Each name stands for a flat space through zero: a line, a plane or more. A row that begins with a name and a colon came from that space; any other row is followed by the name of the space it lies nearest, among the names in its block.
q208-q623: [ -1  -6 -20  -9   3 -15 -22  -6 -19 -23 -32 -21 -26  -6   7  35  -6  16
  19  -1  22  14   5 -35  22 -11   8 -10   0]
q260-q778: [ 24  -4 -10  -9 -37   9 -44  -8 -18  15  -2 -15 -28 -15  -6  46 -14  16
 -19 -13   8  -8  -3 -40   3  -9  -2  11  32]
q857-q403: [ -2 -19   7 -16 -16  17  26  -5  10  21  28  23  39  -5   0 -44 -23  21
 -28 -16 -32 -17  17  53 -14  -5 -23  14  -3]
q260-q778: [ -4   4 -20 -13  16  20  -5   5 -18  10 -28  -6   0   9  -6  10 -44 -26
   5   1  -8   2  -6  -8  -9  -4 -27   7   7]
q235-q349: [-11  -8   5  -6 -16 -48  14   6  35   3  34  31  32  12  20 -39  28  28
 -22  -1  10  51  11  24  18 -14  17 -25 -18]
q741-q715: [ 10 -24  -4  15  17  -7 -32  -5  -7  41 -28  -5 -16 -16   3  33  -7 -44
 -15  23  15  -3 -32 -51 -15  26  -4  18  48]
q269-q727: [ 23   3  10  13 -18  -3  -5 -15  14   4  18   3 -15 -13  -1  14  32  10
  -8   1   0 -15   2   0  -2   3  13   5   6]
q269-q727: [ 14 -16  -3   7  22  11   0 -13  -4   5  -2  -3 -20  -4  -7   3   6 -15
   8   5  -5  -5  -7  -1   2   6  -4   5   6]
q208-q623: [ -4  28   2  15 -13 -20 -25   8  -4 -22  -5 -16 -25   7   0  29  27   1
   8   4  28  11  -9 -38  12  -2  27 -13   1]
q741-q715: [ 10   6 -12   3  -3  10  -5 -13   2   1  -3   8 -26   8 -14  12  -3 -12
  -5  -7   4  15  -3  -5   6 -16  -6  12   7]
q269-q727: [ 11 -23   9  11   9  -9 -10  -7  -1  29  31  -6  13  -8   8 -28  11  -4
 -26  17 -27 -29  -8  15 -12  26  -7 -10  21]
q857-q403: [ -2  10  11  -1 -14 -12 -25  28  -2  16  19  -6  14   9   6   1   5  -4
 -13   6   5  12 -17 -24  -4  11   9 -19  11]
q269-q727: [ 17 -25  -6 -14  12   2  15 -12   6  -8  -7   5  -5 -14   7   6   7  20
  24  -4   1  10  14   9  14  -6   2  -3 -17]
q269-q727: [  1   4 -19 -26 -18  -8  23  -9  20  -7 -29  22  18  -9  13  16 -20  23
   6 -11   9  21  27  14   2 -26  -9   9 -22]
q269-q727: [-11  -7   4 -25  -3   7  20  13  -3 -10 -23  -1  33 -18  15   5 -22  26
  23  -7   0 -11  19   8  -6   2  -3   1 -21]
q208-q623: [-23  41   9   9 -22  -2   7  22  18   2 -11  21  14  17  -6   8  -2 -24
  -9  -3  22  22 -11 -13 -14  -8   8  16  -1]
q857-q403: [ -3  -1 -15   6  10 -24  -9 -14  -7 -18  -7 -15 -16   3   7   1   9   8
   2   9   3   1   6  -3  15  -3   4 -17  -3]
q269-q727: [  0  26  -5  28   4  -3 -28  -1  -7  11  20  -8 -27  28 -17  -7   9 -40
 -27  12  -5   1 -26 -13  -4   4  -4  -4  26]
q208-q623: [ 28   2  -8 -25  -3  49  -4   6 -20  19  51  -9   7  19 -16 -32 -31   6
 -11 -15 -57 -19   6  43  -5  -8 -37 -16  -5]
q235-q349: [ -5  13  23 -31 -16   5   7  60  14  23   8  13  61   4  19   1 -11   3
  15  -1   6  28  -7 -12 -17  11   6 -19 -19]
q260-q778: [-18 -31  20   5  30  10  30   9   7 -27   7  20 -16  10 -16 -24  26   3
  36 -19  29  50  -7   2  33 -12  27   8 -24]
q235-q349: [ -3   9  -7 -18 -14 -15  15  12  25  17  -8  26  36   4  16  -2 -14   0
  -9   1   4  29   8  10  -9 -10  -8  -2 -11]
q741-q715: [  5   4  15  13  13  -6   9   6  13   4  17   3   7   3   3 -13  28 -12
   6  14  -5  -5  -8   8  -6  17  10 -11  -6]
q235-q349: [  3 -20  10  -2  -4 -17 -22   9  -9   8  22 -14   7  -6  11  -8  12  19
  -9   5  -1  -2  -6 -13   7  13  11 -21  11]
q857-q403: [  3  19  -4  -1   5  15 -13  16  -9   8  -9  -8  -5  12  -7  16 -13 -27
   7   5   1   5 -15 -20  -8   4  -7  -2   6]
q857-q403: [ 10   2 -17   3   4 -11  23 -33  20  -9 -19  14  -8 -10   5   5   7   3
   2   4  -3  -5  20  25   0 -11  -7  11 -12]
q857-q403: [ -3  27  -3   3  -6  13  10  -4  -1 -28 -16  -4 -18   4 -11  18   2   2
  20 -10   8  -5   9   0   4 -14   5   9 -16]
q260-q778: [ -6  15  11  -7 -13   2 -19  28 -18 -16  15 -23   4   7   1   5   4  19
  12  -6   4  -2  -3 -18   7   4  14 -24  -8]
q260-q778: [  1  -1   4 -25  -4   6   0  22 -12   8 -13 -17  40 -17  21   8 -25  17
  14   6 -15 -28  10  -1 -18  18 -10 -15  -9]
q235-q349: [ 27 -11  -2  -1  -8  14  30 -32  30  24  17  32   7 -12  -3 -16   4   1
 -20  -4 -27 -15  16  49 -14  -7 -20  23  -2]
q741-q715: [ -9   0  14   2  -1   3   7  10  -2 -16  13  -2   2   3  -3 -11  13  13
  11  -8   5   3   1   4   8   0  14  -5 -12]
q857-q403: [ -6 -35  14   6  17  -4  -5   2  -9  -3   6  -6 -10  -8  -1  -8  15   8
   9  -2  13   7  -9 -14  15  10  16  -1   7]
q857-q403: [  2 -20   6  -2   7  12   6  -3  -2  10   4   4   4  -8  -3  -9  -5   0
  -1  -3  -6  -7  -1   7  -3   6  -5  10   5]
q269-q727: [ 26  14 -30   7   2   6  10 -38  22  12 -29  23 -31  -1  -9  30  -6 -32
  -8   5   0   9   4   5  -7 -19 -20  29   8]
q741-q715: [-39  -8  18  22 -14 -13  19 -13  10 -24  -2  19  -7  -2 -12 -19  16  16
 -13 -20  30   7   4   6  12 -13  23  32   2]
q260-q778: [ -7  -1  -7   9   3   2  10 -13  11 -11  -4  22 -29  15 -18  -2   7 -11
   0 -14  21  39  -4  -1  19 -26   5  19  -2]
q741-q715: [  0 -33 -17  11  12 -12  -8 -33   1  11 -34  12 -33 -14  -5  21  -6 -17
 -13   1  24  16  -7 -24   9  -8  -3  32  29]
q857-q403: [ -8   0  19  -2  14  30  -9  35 -24  -6  46 -13  -3  31 -21 -36   1  -5
  12 -13 -12  15 -20   3  13   2   4 -22  -7]
q260-q778: [ -4  32 -19  38  33  -6 -35  -6 -21   1  21 -23 -46  48 -24 -21   8 -61
 -23  23 -15   4 -34  -9   5   5 -11 -21  26]
q235-q349: [ 11  -7   9  18   8 -11 -29  -1 -16 -16  27 -27 -36   4  -5   3  39   9
   8   5   7  -1 -12 -23  23   9  25 -24   7]
q260-q778: [-13  59  -8 -20 -29 -12  -4  31  -3 -23  -7 -16  33  16  17  11 -15  19
  10   2  -5  -3  17   2  -8  -8  -1 -33 -30]
q260-q778: [-21 -22  19  -1  20  10  -7  29 -20  -2  17  -9   5  11  -8 -25  -2  -2
  12  -6   7  17 -19 -13  12  10  11 -10   2]
q741-q715: [-19 -20   4   8   8 -32  21 -16  16   4 -13  12  29 -18  20 -23   5   9
 -15  13  -1 -16  12  22  -9  13   1   7   1]
q208-q623: [ 34  25  -8  -7 -20   8  -6  -2  16  15  17   8  -5   6   0  18   8  -4
  -5   1 -13   6   3   5  -7  -9  -7  -8  -5]
q235-q349: [-56 -27  14   4  -9 -34 -14  21 -13 -10   6   3  15  10   2 -32  -6  22
 -23 -14  36  38 -11 -23  23  -6  23  -2  14]
q235-q349: [-22 -18  -1   4  19  26  10  -6 -19 -17 -17   1 -24   5 -24  -8 -20  -8
  12 -19  12   8  -5  -2  13 -13  -4  28   3]
q857-q403: [  9  -9  14  -9  -2   5  -9  31  11  52  41  16  37  14   4 -30  -7 -22
 -28   8 -19  19 -23   5 -17  16 -12 -14  15]
q208-q623: [ 13 -18 -14 -16  19  19  22 -13   3   3 -17  11  -2  -6  -2   2 -18  -3
  18  -5  -9   7  10  17   2 -10 -18  10 -12]
q260-q778: [-18   1   5 -30 -23  -1  23  21  11  -7 -17  17  41  -8  14   2 -22  31
  11 -17  14  19  19   6  -2 -14   3   4 -24]
q208-q623: [ 21 -17 -18  12   4 -11   7 -54   9  11 -15   0 -11 -29   8   5   1   3
 -22  15 -23 -49  19  27 -14   7 -19  19  16]
q269-q727: [ -9 -38 -14  -4  41 -31 -13   7  -9  22  40  -2  17  30  11 -68  -5 -10
 -25  17 -24  37 -14  21  20   7 -15 -46   7]
q260-q778: [ -1  42 -34 -26  -2  -9  10   8   6 -19 -41   1  12  15  14  27 -28  -3
  23   4   4  27  19   0   0 -24 -15 -17 -31]
q208-q623: [  3  11  22   0   3  38   6  24 -10  -1  50  -4   4  23 -21 -35   5  -4
   6 -12 -25  -7 -10  24  -1   3  -2 -12 -12]
q269-q727: [ 19 -34  17  -4   4 -15 -10   1  -5  13  45 -17  20 -17  19 -29  24  34
  -8  11 -27 -28   6  19   2  26   6 -33   1]
q208-q623: [-25   7  35  20 -10  -4  12  13   7 -23  -2   3   3  -9  -4   2  31   9
  14  -6  29  -8  -5 -13   0  10  35  15  -7]
q741-q715: [ -4  -5  15   4  13  -4  18   5   5 -13  15  -2  13  -2   6 -23  21  12
  15   4  -8 -10   6  20   3  11  10 -14 -19]
q741-q715: [-13 -25  30  10  14  20   7  11 -15 -10  23  -8  -2  -3 -13 -27  14   9
  12 -10  -1 -14 -10   4   7  15  15   5   0]
q235-q349: [-16  -6   0 -12  18  10  -5  22 -23 -16 -16 -16  -1   7  -3   4 -18  -1
  27  -5  11  15  -7 -21  11   0   3  -9  -8]
q269-q727: [  1  35   8 -18 -20   3  13  22   4 -12 -12 -12  40 -12  20  17  -6  21
  22   5 -11 -33  20   9 -22  11   1 -15 -28]
q208-q623: [ -6 -16   3 -15  10  16   7  11 -13 -15  -7  -5  -2  -1  -4   1 -10  13
  26 -13   7  12   3  -5  13  -6   3  -1 -13]
q235-q349: [ 15  -7   2 -13   4  33  35  -3  22  13   4  33   7   1 -11  -8  -8 -10
  11 -14  -8  18   5  28  -5 -14 -14  22 -16]
q208-q623: [ -8  32  10   2 -29  11  -1  15   4  -2   8   5   7   9  -8   7  -2  -1
  -8 -10   4  -3  -2  -2 -10  -7   4   8  -2]
q741-q715: [ -3  21  21   0   0   7  14  22   1 -34  27  -9   2  12  -3 -13  32  21
  33  -8   1   4   5  11  13  -1  24 -25 -36]
q235-q349: [ 14  33   2   4 -15  20  16  -3  19  14  -9  14  10  -5  -4  18  -4 -22
  -3   4 -11 -23   3  12 -30   3 -12  21  -2]
q857-q403: [  2  19 -24  -2 -16 -24  16 -25  30   5 -55  24   7 -17  17  39 -11  -9
  -7  10  17   4  17  -3 -16 -13  -9  25  -1]
q741-q715: [  2  12  -8 -14  -3   5   6   2  -7 -13  -2 -12  12   0   7  -2 -12  17
  10  -1 -16 -16  16  17  -2  -3  -9 -14 -17]
[  4 -15   6   1   2  -9 -12   4  -5  14  11  -8  10  -7   9  -7   4   4
  -9   9  -6 -10  -6  -5  -4  16   1 -10  11] | q260-q778
[  0 -21   1  -2   7  -3   4  -2   7  19 -11  12   9 -10   5   1  -7  -9
  -5   4   5   8  -5  -6  -6   6  -4  12  10] | q857-q403
[ 16  -3   1  -1  35  12  34 -10   9 -34 -18  -1 -19  -8   0  12  28   4
  59   3   5   4  13  12  15  -1  13  -6 -40] | q260-q778
[  6 -35   8  -5   4 -10   3 -10  -2  -5  -5  -6   2 -27  13   5  13  30
  12   0   6 -11  10  -3   9   9  12  -1  -2] | q208-q623
[ -8   4  19   3 -37  -4 -17   8  -8  -6  20 -11   6 -11   1   4   9  33
 -15 -12   6 -22   4 -10  -1   3  17   1   9] | q269-q727
[-24 -15   8   7   0  -6   8   2   8  18  -4  20  17   1  -3 -21 -12 -13
 -24  -3   9  10  -9   2  -8   2  -3  22  16] | q269-q727
[-28 -71  18 -16  44  31  21  17 -27   5  55   8  19  23 -19 -97 -23  13
  -1 -25 -26  26  -9  46  27  -2 -14  -9  -6] | q857-q403
[  4  38 -19  12  -1   9 -17  -5  -7 -22 -11  -6 -50  27 -23  29   4 -25
  10  -6  18  27 -11 -25  16 -25   4   3   0] | q269-q727
[  1  -8   4   1 -12 -21 -15  -3  -5 -15 -11 -14  -9 -18  11  25  17  27
   9   0  21  -3   5 -26  11   3  22  -7   2] | q208-q623
[ -4  20 -16   1   8   5  27 -16  13 -25 -30  14 -16   7  -7  12  -2  -9
  20  -6  11  15  13  12   6 -22  -3  15 -22] | q857-q403
[ 10  -1  -7 -17   2   5   0   7  -5  -4   5  -7   6   2   6   0  -7  13
  12  -2 -10   4   8   6   5  -4  -6 -17 -13] | q741-q715
[ 20  -1   7  10  18  34  -8   2 -12  20  22 -10 -13   6 -17  -8   0 -30
  -1   7 -26 -25 -18   5 -13  17 -14   2  14] | q741-q715
[-23  24   6  -5 -20  -3  44   1  31 -29  -8  34  17   8  -3 -11   7  18
  10 -21  19  28  22  29   6 -29  11  17 -37] | q260-q778
[ -4  10   0   0  -4   5  -1  11   6  34  30  13  29  20  -3 -38 -20 -23
 -38   6 -29  -3 -10  27 -20   5 -24  -3  13] | q208-q623
[ 17   2  -5  12   0  -1 -27 -10 -13   4  24 -18 -26   6  -7   0  13  -3
 -14   6 -13 -13  -8  -5   6   5  -1 -14  16] | q269-q727
[ 19 -18   8  -4 -19  15 -11  -3   6  43   7  12  11 -19   0  12 -13  -7
 -27  -1  -9 -17  -8  -7 -22  11 -12  23  29] | q235-q349
[ -1   5  -1  -5  -9   2  14   1  21  16 -32  25  12 -11   4  25 -12 -17
   0   0  17  12  -1 -11 -16  -4  -4  28   3] | q857-q403
[ 27   8 -15   8  -3  -4  17 -43  17   6   6   3   0 -14   7  -7   9   5
 -18  13 -37 -48  24  48 -17   3 -21   4  -3] | q235-q349
[ -3  -4   3  -4 -32   9   2 -13   2 -13 -17   9 -16 -19  -8  29  -3  27
   0 -24  24   0  13 -13   7 -19  11  31   3] | q269-q727
[ 21  51   4   0   1  52  10  20   3   1  23   3  -9  30 -26   2  -2 -36
  18  -6 -24  -3 -10  17 -15  -6 -15  -1 -18] | q857-q403
[ 17   9   6 -21  18   7  35  15  15  -8 -18  -2  38 -18  25  10   6  10
  49  14 -15 -19  20  21 -16  18  -1 -19 -43] | q269-q727
[ 11   3   0   8  -2   4  25 -26  18  12  -9  11  14 -20   6  -3   0  -5
 -11  10 -22 -44  14  34 -27  11 -15  21   1] | q260-q778
[  6 -17   5 -10  23  25  30  -8 -10  -1  29 -10  29  -5   3 -52 -12  17
   6   2 -56 -51  21  67 -12  15 -26 -14 -20] | q741-q715
[ 14  12 -25   1  -2 -21   0 -18  24  25 -21  19   2   1  11  16  -7 -26
 -21  17   0  15   1   0 -13  -6 -17   6  10] | q208-q623

Rows lie near named flat spaces through zero. A row that begins with a name and a colon came from that space; any other row is followed by the name of its block's space that it lies nearest.
q248-q825: [ -9  27 -28 -10   5 -22   5  -3  -8  -7 -26   8 -16  12  -4   1   8  -6
  11   0   1  34  22   2 -23  -4   5  -6  -2]
q230-q841: [ -6 -21  -6   1   8 -10  30  -3   9   9 -15 -11  18  27  -7 -23   6 -11
  11  13   0 -20  -9   1  25  -6 -12   4  -9]
q694-q472: [ -3 -23 -18  -8  14  11  41 -28  11   1  -5 -19  25  28  -9 -23  -1 -11
  -8  25  -5 -41   2   1  43 -24 -19  29  -6]
q694-q472: [-52   4 -21 -19  15  21 -12 -29 -36  19   0   7  11  11 -12 -22  38  32
 -14  24  -2 -10  27 -20  25  24  -9 -47 -12]
q230-q841: [-11 -38 -15 -25  21   1  34   6  25   8 -33   3  19  32 -13 -22   1  10
   3  15   8 -32  12   1  48 -17   0  32 -14]
q506-q859: [-37  15 -24 -29   1 -23  18   8   7 -23 -18   7  -4  -5   4   2  12   9
   7  -1  29   6  27  24 -25  15   9   8  -6]
q248-q825: [ 20   6  -8 -12  16   3 -13  25   4  10 -31  22 -25   2 -11  10 -12   9
   4  -6 -10  25  19 -18   7 -18  21  19   4]
q248-q825: [ 13 -20  29  29 -33 -38  16  -8  22  -5  22 -30  30  23  19   1   4 -25
  17 -20  13   0 -42  29 -25  10 -13 -26  -9]
q248-q825: [  8 -33  32  15  -9  33  -2 -18   3   8  42 -18  28 -14   9  -5  -7   3
 -21   6  -2 -44 -32  -2  32   6 -16  -3   0]
q506-q859: [ 14 -16  30  26 -14  15 -30  13  -4  -1  23  14  -5 -29   9   9 -16   2
  -6 -12  -3   0 -29   3  -7   7  -4  -2   6]
q230-q841: [-14  -9 -10 -21   2   2  27  -8  14 -15  -2  -7  12  -5   6  -2  -3   3
  -7   7  20 -20   7  17   7   0  -1  23  -5]
q248-q825: [  8 -31  -1 -13   4  23  15 -41   3  17   2 -14  28  16   7  -7  -3  10
 -21  11   4  -8  -6  -9  43  -9  -9  -9 -15]
q694-q472: [ 32  -7   7  20 -11 -12  -8 -19  13  10  12 -17  12  51  -8   8   2  -8
  -1 -11 -24   4   0  -2   3 -31  -2  -5   2]
q694-q472: [ -6 -23 -15 -16  12   0  29 -23  13  12 -13 -15  26  45 -11 -17  11   4
  -4  15  -2 -24  13  -3  39 -18  -7   7 -12]
q506-q859: [  3  18   6  11   6  25  -8   4 -31   4   6   7 -20 -56   9  -6 -13 -13
  -3  12  -5  11 -23 -19  -3  20  -9 -11   8]
q248-q825: [ -4  19   3   6 -16 -20  18 -19  -3  -7  16 -29  11  -2  16   1  10 -19
   6  -2  11   8 -13  11 -27  18  -8 -28  -3]
q248-q825: [  2 -29  13  29 -18 -17  -5  -1  11  -6  10   4  16  25   0  -6   0  -8
   8  -9  -3 -10 -23  23  -5  -8 -15   0  -4]
q506-q859: [ 22 -10  21  25  -3  29 -21   0 -13   4  22   7  -6 -30   4   1 -20  -7
 -11   2 -15  -6 -28 -10  10  -3 -10   6  10]
q506-q859: [  4  11 -15 -13   6   1   5 -18   1   3  -5  -9   1  21  -6   4   5   3
  -7   4  -7   5  22  -7   6 -15   5   2   0]
q506-q859: [ 14  18  19  -2  -7   0  -9  24   0  -2   5   1 -17 -43  16  18 -13  -3
   4 -14  12  21 -12  -3 -25  20  15  -6   6]
q694-q472: [ -4 -40   2  -3 -11 -25  37  -7  41 -14   0 -18  35  41   2  -7   1  -6
   5  -4  18 -35  -7  36  12 -15  -8  27 -12]
q230-q841: [ 16 -17 -13   3  -2  -9  19 -14  22 -17  -7  -1   7  25  -2   1 -17 -13
  -3  -1  -2  -6   1  21   5 -35  -7  42   0]
q230-q841: [-39   1 -18 -39   5 -16   4  17  17 -12 -19  14   1  13  -5   6  19  33
   2  -6  27  -6  43  18  -9  11  21   8  -8]
q694-q472: [-23  13  -3   1  -3  -3  -8   5 -15  -7   3   9  -7 -19   3  -2   9   3
   3   2   7   5   1   5 -18  20  -3 -15   1]
q230-q841: [ 33   2  14  32 -11   7 -10 -12  -8  -2  20  -7  -5 -11   7   5 -19 -25
  -3  -4 -18  10 -30  -3  -8 -13 -13   1   9]
q694-q472: [ 18   4  -9   2  14  22   8 -16  -8   9  -2  -8  -3   1  -8  -7 -10 -11
  -9  16 -20  -8   0 -20  26 -20  -7  15   6]
q506-q859: [-14 -21 -12   0   7  -1  24  -3  10 -10  -7   0  13  15  -8 -19  -1  -7
   2  15   1 -33  -1  14  19 -12 -15  29  -3]
q694-q472: [ 21   1 -11  16   0 -13  29 -14  11  -9  -2 -20   5  25  -6  -9  -9 -34
   7   8 -15 -11  -9   8   2 -30 -15  27   5]
q230-q841: [ 20  -5  -3   7   3   9   0  -9   1   0  -1   1  -3   4  -2   1 -14  -8
  -6   2 -11   3  -5  -4  10 -20  -4  16   3]
q506-q859: [-26  -5 -27  -3   5   0  -3 -33 -13   1  -4   7  11  39 -14 -14  21  13
  -9  13 -10  -4  24   3  12 -12 -13 -11  -8]
q506-q859: [-23   2  -9   8   0  10 -15 -12 -25  -3   4  17  -4 -13   0  -9   7   6
  -6   9  -2   5  -2   0  -4  12 -13 -16  -2]
q248-q825: [  6  19  -4  12 -21 -24  23 -48  -9  -3  16 -38  18  12  21   1   9 -29
   3  -1   7  26 -20  10 -27   9 -17 -43  -8]
q248-q825: [-31  -6 -17 -32  18   2   6  26   9  -3 -26  21  -6   0 -12  -6   9  26
   2   6  14 -16  31   2  14   6  15  22  -4]
q694-q472: [-40   4 -18 -13   5 -12  21   2  -7 -11 -13   4   4  -7   1 -17  15   0
   9  13  19  -9   6  13  -7  21  -8  -6  -8]
q230-q841: [  7 -16   2  17 -13 -29   4   6  20 -12  -3   1   8  32  -3   0  -2 -11
  13 -12  -1  -1  -8  24 -13 -17  -5  14  -2]
q230-q841: [  2 -48   5 -25   5  12   8  23  42 -13 -12  21  10   1  -1   9 -23  26
 -12  -9  21 -31  10  23  28 -20  15  62  -5]
[-18 -19  -4   9   7  -4  23   6  -1  -1  -9   2  10   2  -6 -28   3 -13
  11  17   2 -27 -17   6  17   5 -19   9  -5] | q506-q859
[ 28 -18  14  22   9  15  12  -4   0  22   3 -17  10  13  -9 -18  -9 -21
   3  14 -25 -22 -27 -23  38 -17 -15   5   3] | q506-q859
[ 23  -1   4  18   6  13  -4  -9 -14  17   0  -4  -4   2  -5  -8  -8 -15
   0   8 -23   6 -16 -22  18 -12 -10  -7   3] | q230-q841
[-17 -33   3   6   6  13 -17  24   8  -4  -2  31   1   6 -17 -10  -2  20
  -3   3  -5 -34   4   8  22  -9  -3  31   2] | q248-q825
[ 20  16 -12   6   9   2 -20   8 -11   3 -18  20 -27   2 -10   7 -11  -4
   2  -3 -20  31  11 -15  -6 -21   7  10   8] | q248-q825
[-15 -11 -42  33   1   9 -25 -55 -37 -12  -3  35  -3  38 -19 -21   2  -5
 -16  21 -35  14   7   9   8 -39 -39   4  -1] | q248-q825
[ 43 -45  14   1   2  -6  -4  10  30  23 -28  11   9  38  -2   7 -20   7
   4 -18  -5  21 -11  -6  30 -32  12  12 -12] | q248-q825
[-12  -2   2 -28   7 -10   2  32   9   7 -29  15  -8 -16   6   5   2  19
  11 -10  26  19  10  -2  -4  22  23  -7 -10] | q694-q472
[  3  37 -27 -14  19  17   6 -32 -30  15 -10 -12 -11   1  -7  -5   9  -5
  -9  21 -18  21  22 -33  11  -6  -2 -20   2] | q506-q859
[ 48 -19  52  45 -12  20 -37  13  -8  30  28  -3   0 -14   5   5 -16 -10
   1 -14 -26   6 -50 -26  13   2  -5 -27   7] | q506-q859
[-30 -34 -30  -1   8  -6  -6  -8   0  -8 -26  37   7  41 -19 -20   8  18
  -2   9  -4  -8  19  18  19 -23 -13  21 -11] | q248-q825
[ 31   3  22  23  -6  12 -19   9  -3   6  17  -2 -10 -15   2  10 -15 -11
  -2  -8 -17   4 -20 -11  -3  -7   0   2  12] | q248-q825
[-10  -6   2  13  -5   6 -21  -9 -16   4   8  12   1   1  -1  -4   7   8
  -4   0  -6   6  -5  -1  -1   6  -9 -20  -2] | q506-q859
[-13  16 -12 -18  17  13  -1  -3 -18  17 -12   1  -6  -3  -7  -8  13  12
  -2  13  -4   5  18 -25  15  10   6 -19  -3] | q230-q841
[ 12  16  11   9  -1   9 -11  12  -7   0  13  -2 -13 -23   1   8  -6  -6
   0  -2  -8   0  -6  -9 -10   5   4   1  12] | q248-q825
[ 11  22   2  13  -1   7 -13   6 -16  -5   7   6 -20 -28   2   6 -10 -12
   0   0 -10  14  -8  -7 -17   2  -2   1  12] | q694-q472
[  7 -13  36   0   1   7 -13  63  24   2   7   9  -9 -27  -4  10  -9  13
  10 -14   6 -33  -8  -2   3  13  22  27  12] | q248-q825
[-44 -25 -20 -17   0 -41  39  15  30 -19 -26   2  22  40  -8 -20  20   3
  21   3  27 -30  15  38  -2   3  -4  20 -15] | q506-q859
[ -8  -1   3   0   3  26 -24 -19 -19  14  17   4   4   1  -5  -1  10  20
 -18   7 -12  -6   8 -17  17   4  -3 -22   0] | q694-q472
[-17   2   4  -3  -6 -12   2   8   3  -5   4  -2   5  -2   4   0  11   5
   6  -5  13  -4   1  11 -13  17   2 -11  -3] | q230-q841
